Below are the code and all the weights of a small trained network. Each question names an input and a class and asks about switching units off, where a switched-off unit gives its printed mean instead of its output.

import numpy as np


def w(rows, s, z=0):
    codes = np.array(rows[::2]) - 128.0
    scale = np.full(codes.shape[1], s)
    scale[-1] = z or s
    return codes * scale


def f(y):
    return y / 2 * (1 + np.tanh(0.7978845608 * (y + 0.044715 * y**3)))


def log_softmax(a):
    a = a - a.max(-1, keepdims=True)
    return a - np.log(np.exp(a).sum(-1, keepdims=True))


def net(x, mask):
    res = np.array(x, float).reshape(1, 4) / 4 @ E
    y = f(res @ A[0][:, :-1].T + A[0][:, -1])
    res = res + np.where(mask, y, B[0][:, -1]) @ B[0][:, :-1]
    return log_softmax(res[-1] @ U[:, :-1].T + U[:, -1])


A, B = {}, {}
E = w([
[226,37,154,102],'x0',
[73,11,133,170],'x1',
[176,128,9,157],'x2',
[70,123,75,5],'x3',
],0.011)
A[0] = w([
[134,149,207,102,155],'N1',
[147,138,33,164,145],'N2',
[110,117,175,133,80],'N3',
[126,72,137,129,104],'N4',
[146,123,65,137,82],'N5',
[67,175,126,149,107],'N6',
[151,183,194,84,58],'N7',
[100,110,83,50,84],'N8',
[27,44,135,196,132],'N9',
[61,72,89,40,98],'N10',
[176,191,161,88,71],'N11',
[60,106,191,133,96],'N12',
[77,126,196,126,92],'N13',
[106,180,105,32,103],'N14',
[145,103,163,231,149],'N15',
[117,146,99,40,89],'N16',
[125,161,237,59,43],'N17',
[108,144,248,66,171],'N18',
[176,180,141,98,121],'N19',
[29,181,98,145,105],'N20',
[152,215,135,117,154],'N21',
[31,162,114,190,101],'N22',
[138,193,156,172,111],'N23',
[112,133,145,244,92],'N24',
[191,166,155,160,113],'N25',
[149,136,69,145,250],'N26',
[212,76,172,71,50],'N27',
],0.013,0.0018)
B[0] = w([
[152,134,76,135,190],'N1',
[114,113,4,191,225],'N2',
[106,150,109,195,155],'N3',
[110,85,130,54,163],'N4',
[117,125,75,192,184],'N5',
[249,94,122,111,191],'N6',
[27,78,79,136,198],'N7',
[142,212,159,190,230],'N8',
[1,104,143,41,233],'N9',
[122,238,255,167,255],'N10',
[43,110,93,63,203],'N11',
[92,70,76,177,194],'N12',
[140,125,35,214,188],'N13',
[126,133,189,127,253],'N14',
[102,217,172,118,211],'N15',
[120,130,193,173,231],'N16',
[102,137,82,207,225],'N17',
[175,95,75,187,241],'N18',
[64,94,163,59,195],'N19',
[215,101,126,94,233],'N20',
[80,83,129,83,215],'N21',
[242,27,177,69,215],'N22',
[144,152,163,96,183],'N23',
[158,216,190,137,203],'N24',
[81,208,194,103,188],'N25',
[79,127,24,135,197],'N26',
[246,63,166,108,221],'N27',
],0.0075,0.011)
U = w([
[141,207,174,172,83],'0',
[130,97,24,219,73],'1',
[249,56,129,81,105],'2',
[61,93,110,69,252],'3',
],0.016,0.0028)

Each question gives the input, the list of numbers given to net, and the class t.
The units are the neurons (one row each of A and B). Each row of codes is followed by its name. A weight is (code - 128) times the scale printed after its matrix; where a second scale follows, it is the last column's (A, B and U).
mask holds one flag per neuron, in row order. A switched-off neuron (its flag False) gives its mean, the last column of its row in B, instead of its output. The means were averaged over made-up inputs and are rounded, as every weight is.
A unit's drop is (log p(t) with every unit on - log p(t) with that unit switched off) / (log p(t) with every unit on - log p(t) with every unit switched off).
The circuit of an input: a set's keep is (log p(t) with only the set's units on - log p(t) with every unit switched off) / (log p(t) with every unit on - log p(t) with every unit switched off). Starting from the 12 units with the biggest drops (on a tie, the unit counted first), units are removed one at a time, each time the one whose removal leaves the highest keep (on an exact tie, the one counted first), for as long as the keep stays at least 0.8.
circuit, biggest first: the units of the circuit, biggest drop first
most important unit: the unit with the biggest drop
top k neurons: the k neurons with the biggest drops, biggest first
drop of u: that unit's drop, to one decimal
input [-4,-1,3,4], class 0: most important unit : N27
input [-4,3,2,3], class 2: circuit, biggest first : [N22 N20]
input [6,-2,-6,5], class 1: circuit, biggest first : [N17 N18]
input [7,1,-2,-7], class 0: top 2 neurons : [N15 N25]
input [-7,-8,1,-1], class 3: circuit, biggest first : [N11 N21]
input [-8,-3,-2,-7], class 2: circuit, biggest first : [N22 N6]
input [-8,-8,-6,2], class 2: top 2 neurons : [N6 N20]
input [-1,-6,-6,4], class 1: circuit, biggest first : [N18 N17]
input [3,4,2,-2], class 3: circuit, biggest first : [N9 N18]
input [-3,2,1,3], class 0: top 4 neurons : [N27 N10 N18 N21]
input [-7,2,-7,6], class 1: top 2 neurons : [N13 N12]
input [-7,-6,5,4], class 2: top 2 neurons : [N20 N6]
input [-7,7,6,3], class 2: top 2 neurons : [N22 N20]
input [4,7,2,3], class 3: most important unit : N9
input [1,8,4,-7], class 3: top 2 neurons : [N9 N10]
input [0,-7,-4,8], class 0: top 3 neurons : [N10 N8 N16]
input [2,5,-6,6], class 0: top 2 neurons : [N10 N2]
input [-4,4,4,-5], class 0: top 2 neurons : [N24 N15]
input [-8,2,6,-3], class 2: top 2 neurons : [N22 N20]
input [-6,5,2,-2], class 2: most important unit : N22
input [4,-3,-8,8], class 0: top 2 neurons : [N10 N14]
input [4,-6,-7,4], class 1: top 2 neurons : [N18 N17]
input [3,2,-3,4], class 0: top 2 neurons : [N10 N22]
input [-2,5,7,-7], class 0: top 2 neurons : [N24 N15]
input [-1,5,0,-2], class 3: drop of N9 : 0.2
input [5,-4,-6,-1], class 1: drop of N17 : 0.2
input [-5,-7,1,4], class 3: drop of N11 : 0.1
input [8,0,-8,1], class 1: most important unit : N17
input [-1,-8,-7,-2], class 3: drop of N19 : 0.4
